Below is a small trained network, with its code and all its weights. Each question gives an input and a class and asks what happens when units are switched off, that is, made to give their printed mean instead of their output.

import numpy as np


def w(rows, s, z=0):
    codes = np.array(rows[::2]) - 128.0
    scale = np.full(codes.shape[1], s)
    scale[-1] = z or s
    return codes * scale


def norm(h):
    return h / np.sqrt((h * h).mean(-1, keepdims=True) + 1e-5)


def f(y):
    return np.maximum(y, 0)


def log_softmax(a):
    a = a - a.max(-1, keepdims=True)
    return a - np.log(np.exp(a).sum(-1, keepdims=True))


def net(x, mask):
    res = np.array(x, float).reshape(1, 4) / 4 @ E
    u = 0
    for l in range(4):
        y = f(norm(res) @ A[l][:, :-1].T + A[l][:, -1])
        res = res + np.where(mask[u : u + 4], y, B[l][:, -1]) @ B[l][:, :-1]
        u += 4
    return log_softmax(norm(res)[-1] @ U[:, :-1].T + U[:, -1])


A, B = {}, {}
E = w([
[177,146,157,104,32,211,120,190],'x0',
[240,87,246,244,119,209,172,26],'x1',
[203,92,125,75,187,198,105,175],'x2',
[222,136,189,135,125,154,255,161],'x3',
],0.0092)
A[0] = w([
[210,115,48,239,40,200,184,165,17],'0.n0',
[144,220,118,56,207,125,215,255,2],'0.n1',
[141,241,156,96,135,206,67,183,173],'0.n2',
[90,80,173,199,87,9,223,84,12],'0.n3',
],0.0057,0.0025)
B[0] = w([
[103,169,196,52,147,151,113,167,214],'0.n0',
[169,70,74,254,60,115,126,155,253],'0.n1',
[93,129,160,224,173,119,163,58,224],'0.n2',
[148,149,149,132,119,92,126,113,223],'0.n3',
],0.014,0.0039)
A[1] = w([
[179,202,171,167,139,195,15,116,90],'1.n0',
[124,103,147,113,254,92,32,94,252],'1.n1',
[234,133,182,105,153,145,252,101,150],'1.n2',
[148,84,69,61,115,179,220,230,87],'1.n3',
],0.0066,0.0027)
B[1] = w([
[67,42,162,212,117,228,111,97,203],'1.n0',
[115,70,106,126,195,153,102,109,250],'1.n1',
[65,183,131,144,192,93,134,196,254],'1.n2',
[100,86,152,147,52,128,254,196,171],'1.n3',
],0.0088,0.0058)
A[2] = w([
[195,53,126,181,59,253,46,75,200],'2.n0',
[64,138,73,177,147,109,32,61,250],'2.n1',
[8,205,118,70,107,109,184,90,159],'2.n2',
[153,77,89,195,29,108,194,222,68],'2.n3',
],0.0067,0.0021)
B[2] = w([
[212,156,84,73,139,184,164,78,216],'2.n0',
[181,110,102,27,52,35,83,225,253],'2.n1',
[64,113,142,110,86,75,52,39,178],'2.n2',
[117,102,1,201,125,156,150,171,224],'2.n3',
],0.0084,0.0072)
A[3] = w([
[139,87,95,126,124,172,104,68,4],'3.n0',
[157,155,170,152,60,139,126,86,157],'3.n1',
[83,177,222,137,71,255,142,138,51],'3.n2',
[140,63,134,144,113,140,99,87,95],'3.n3',
],0.0092,0.0033)
B[3] = w([
[173,72,84,129,196,181,49,254,170],'3.n0',
[67,236,185,116,160,112,155,129,192],'3.n1',
[141,147,115,48,3,187,197,56,253],'3.n2',
[162,142,159,70,151,203,107,129,179],'3.n3',
],0.0089,0.0054)
U = w([
[147,116,192,158,223,109,161,119,74],'0',
[148,223,129,123,197,56,154,170,2],'1',
[186,91,120,63,177,209,29,102,137],'2',
[52,107,76,54,99,37,39,136,189],'3',
[108,250,217,153,102,30,128,53,91],'4',
[146,113,50,211,83,134,200,207,147],'5',
[136,198,200,87,60,215,207,102,187],'6',
],0.012,0.0053)

Each question gives the input, the list of numbers given to net, and the class t.
The units are the neurons (one row each of A and B). Each row of codes is followed by its name. A weight is (code - 128) times the scale printed after its matrix; where a second scale follows, it is the last column's (A, B and U).
mask holds one flag per neuron, layer by layer. A switched-off neuron (its flag False) gives its mean, the last column of its row in B, instead of its output. The means were averaged over made-up inputs and are rounded, as every weight is.
A unit's drop is (log p(t) with every unit on - log p(t) with that unit switched off) / (log p(t) with every unit on - log p(t) with every unit switched off).
The circuit of an input: a set's keep is (log p(t) with only the set's units on - log p(t) with every unit switched off) / (log p(t) with every unit on - log p(t) with every unit switched off). Starting from the 12 units with the biggest drops (on a tie, the unit counted first), units are removed one at a time, each time the one whose removal leaves the highest keep (on an exact tie, the one counted first), for as long as the keep stays at least 0.8.
units of the circuit, in order: the units of the circuit, biggest drop first
k most important neurons: the k neurons with the biggest drops, biggest first
k most important neurons of layer l: the k neurons of layer l with the biggest drops, biggest first
drop of u: that unit's drop, to one decimal
input [-5,7,-4,1], class 4: units of the circuit, in order -> 0.n3; 3.n1
input [-6,2,-4,3], class 4: units of the circuit, in order -> 0.n3
input [2,-1,3,-7], class 2: units of the circuit, in order -> 1.n2; 2.n0
input [-1,-1,3,-1], class 2: 3 most important neurons -> 1.n2; 2.n0; 1.n3
input [-6,-8,5,2], class 5: units of the circuit, in order -> 0.n1; 1.n3
input [2,6,-5,-7], class 2: units of the circuit, in order -> 3.n0; 2.n0
input [-1,1,8,6], class 5: units of the circuit, in order -> 0.n1; 2.n3
input [4,5,-3,-8], class 2: units of the circuit, in order -> 3.n0; 2.n0
input [-7,7,-1,-3], class 2: 2 most important neurons of layer 1 -> 1.n1; 1.n3
input [1,1,7,6], class 5: 2 most important neurons -> 0.n1; 2.n3
input [6,-8,8,-5], class 5: 2 most important neurons -> 0.n1; 1.n3
input [-8,1,-1,7], class 1: 2 most important neurons of layer 1 -> 1.n2; 1.n0
input [5,-3,-7,1], class 4: 2 most important neurons -> 0.n1; 1.n1
input [2,2,-5,3], class 4: 3 most important neurons of layer 2 -> 2.n2; 2.n0; 2.n3
input [-6,-5,0,3], class 5: units of the circuit, in order -> 0.n1
input [2,3,7,-1], class 6: drop of 1.n2 -> 0.3
input [5,-8,0,2], class 5: drop of 0.n0 -> 0.0
input [1,-8,-4,5], class 5: drop of 0.n1 -> 0.2
input [-2,-7,-3,4], class 5: drop of 0.n1 -> 0.4
